Here is a tiny trained network, its code and every weight. The questions are about switching its units off for an input and a class, where a switched-off unit gives its printed mean instead of its output.

import numpy as np


def w(rows, s, z=0):
    codes = np.array(rows[::2]) - 128.0
    scale = np.full(codes.shape[1], s)
    scale[-1] = z or s
    return codes * scale


def f(y):
    return np.maximum(y, 0)


def log_softmax(a):
    a = a - a.max(-1, keepdims=True)
    return a - np.log(np.exp(a).sum(-1, keepdims=True))


def net(x, mask):
    res = np.array(x, float).reshape(1, 6) / 4 @ E
    y = f(res @ A[0][:, :-1].T + A[0][:, -1])
    res = res + np.where(mask, y, B[0][:, -1]) @ B[0][:, :-1]
    return log_softmax(res[-1] @ U[:, :-1].T + U[:, -1])


A, B = {}, {}
E = w([
[126,130,127,129,127,128,126,130],'x0',
[166,123,210,96,93,245,164,160],'x1',
[113,126,126,146,125,132,127,132],'x2',
[173,106,59,158,218,197,115,88],'x3',
[124,125,127,136,127,129,132,128],'x4',
[112,161,25,58,38,147,164,160],'x5',
],0.011)
A[0] = w([
[128,141,69,119,107,101,107,143,80],'N1',
[122,132,6,77,30,167,142,137,139],'N2',
[124,139,171,128,77,80,123,143,231],'N3',
[134,131,114,128,139,165,143,132,91],'N4',
[137,145,75,115,97,140,138,159,127],'N5',
[145,125,202,116,85,250,160,125,141],'N6',
[124,139,105,140,152,58,125,129,255],'N7',
[119,128,178,118,75,70,133,143,243],'N8',
[139,106,148,152,181,130,143,104,182],'N9',
[136,120,194,119,143,102,135,129,243],'N10',
[138,125,147,106,160,138,120,147,153],'N11',
[148,132,43,144,181,133,137,109,192],'N12',
[150,126,81,131,179,232,124,118,136],'N13',
[138,137,127,121,154,175,124,122,127],'N14',
[124,107,133,141,99,49,153,119,185],'N15',
],0.018,0.0061)
B[0] = w([
[79,109,184,72,239,129,200,113,168],'N1',
[112,107,49,55,117,36,224,127,254],'N2',
[53,162,102,118,43,187,124,135,194],'N3',
[175,126,103,110,128,141,133,117,149],'N4',
[141,133,78,98,84,81,148,120,180],'N5',
[191,93,241,69,48,155,135,210,228],'N6',
[131,170,72,164,87,116,75,7,201],'N7',
[48,217,194,120,92,98,161,128,204],'N8',
[143,149,195,197,157,79,79,154,190],'N9',
[109,131,134,133,128,252,90,116,178],'N10',
[118,105,175,162,136,134,144,111,148],'N11',
[76,22,66,142,183,132,63,179,210],'N12',
[253,141,119,130,184,115,161,77,213],'N13',
[168,146,154,121,148,122,124,87,162],'N14',
[100,167,152,150,134,172,171,78,182],'N15',
],0.023)
U = w([
[114,170,110,204,138,181,96,53,183],'0',
[159,52,112,217,197,130,36,88,217],'1',
[118,118,191,146,102,204,96,198,152],'2',
[248,132,176,188,208,156,126,177,107],'3',
[79,152,87,110,146,91,192,83,168],'4',
[142,51,20,134,228,89,141,142,84],'5',
[121,138,132,73,79,103,197,245,95],'6',
[255,58,100,89,151,92,181,110,3],'7',
],0.0088,0.0025)

Each question gives the input, the list of numbers given to net, and the class t.
The units are the neurons (one row each of A and B). Each row of codes is followed by its name. A weight is (code - 128) times the scale printed after its matrix; where a second scale follows, it is the last column's (A, B and U).
mask holds one flag per neuron, in row order. A switched-off neuron (its flag False) gives its mean, the last column of its row in B, instead of its output. The means were averaged over made-up inputs and are rounded, as every weight is.
A unit's drop is (log p(t) with every unit on - log p(t) with that unit switched off) / (log p(t) with every unit on - log p(t) with every unit switched off).
The circuit of an input: a set's keep is (log p(t) with only the set's units on - log p(t) with every unit switched off) / (log p(t) with every unit on - log p(t) with every unit switched off). Starting from the 12 units with the biggest drops (on a tie, the unit counted first), units are removed one at a time, each time the one whose removal leaves the highest keep (on an exact tie, the one counted first), for as long as the keep stays at least 0.8.
units of the circuit, in order: the units of the circuit, biggest drop first
k most important neurons: the k neurons with the biggest drops, biggest first
drop of u: that unit's drop, to one decimal
input [6,-1,6,-8,-1,0], class 0: units of the circuit, in order : (N2; N6)
input [4,-1,7,-8,-8,3], class 4: units of the circuit, in order : (N6)
input [-3,3,-6,0,7,-2], class 2: 2 most important neurons : (N2; N13)
input [1,0,-6,1,1,2], class 5: units of the circuit, in order : (N6; N8)
input [5,5,7,1,-7,6], class 7: 2 most important neurons : (N8; N3)
input [8,1,-6,4,8,0], class 3: 3 most important neurons : (N2; N7; N5)
input [-8,0,-1,-1,7,-3], class 0: 2 most important neurons : (N6; N2)
input [-3,-7,-8,0,0,-4], class 0: 2 most important neurons : (N7; N15)
input [4,-7,4,5,-8,0], class 1: 2 most important neurons : (N2; N7)
input [-2,-3,3,-8,3,1], class 4: 2 most important neurons : (N8; N9)
input [6,-3,0,1,5,5], class 5: 3 most important neurons : (N8; N12; N3)
input [5,-6,-3,1,-6,3], class 5: 2 most important neurons : (N12; N8)
input [-7,4,-1,3,-8,-1], class 3: drop of N2 : 0.6
input [-1,0,-8,-6,-1,7], class 4: units of the circuit, in order : (N6)
input [-8,3,3,2,6,8], class 7: drop of N6 : 0.0
input [7,5,-6,6,-3,-3], class 3: drop of N2 : 0.1
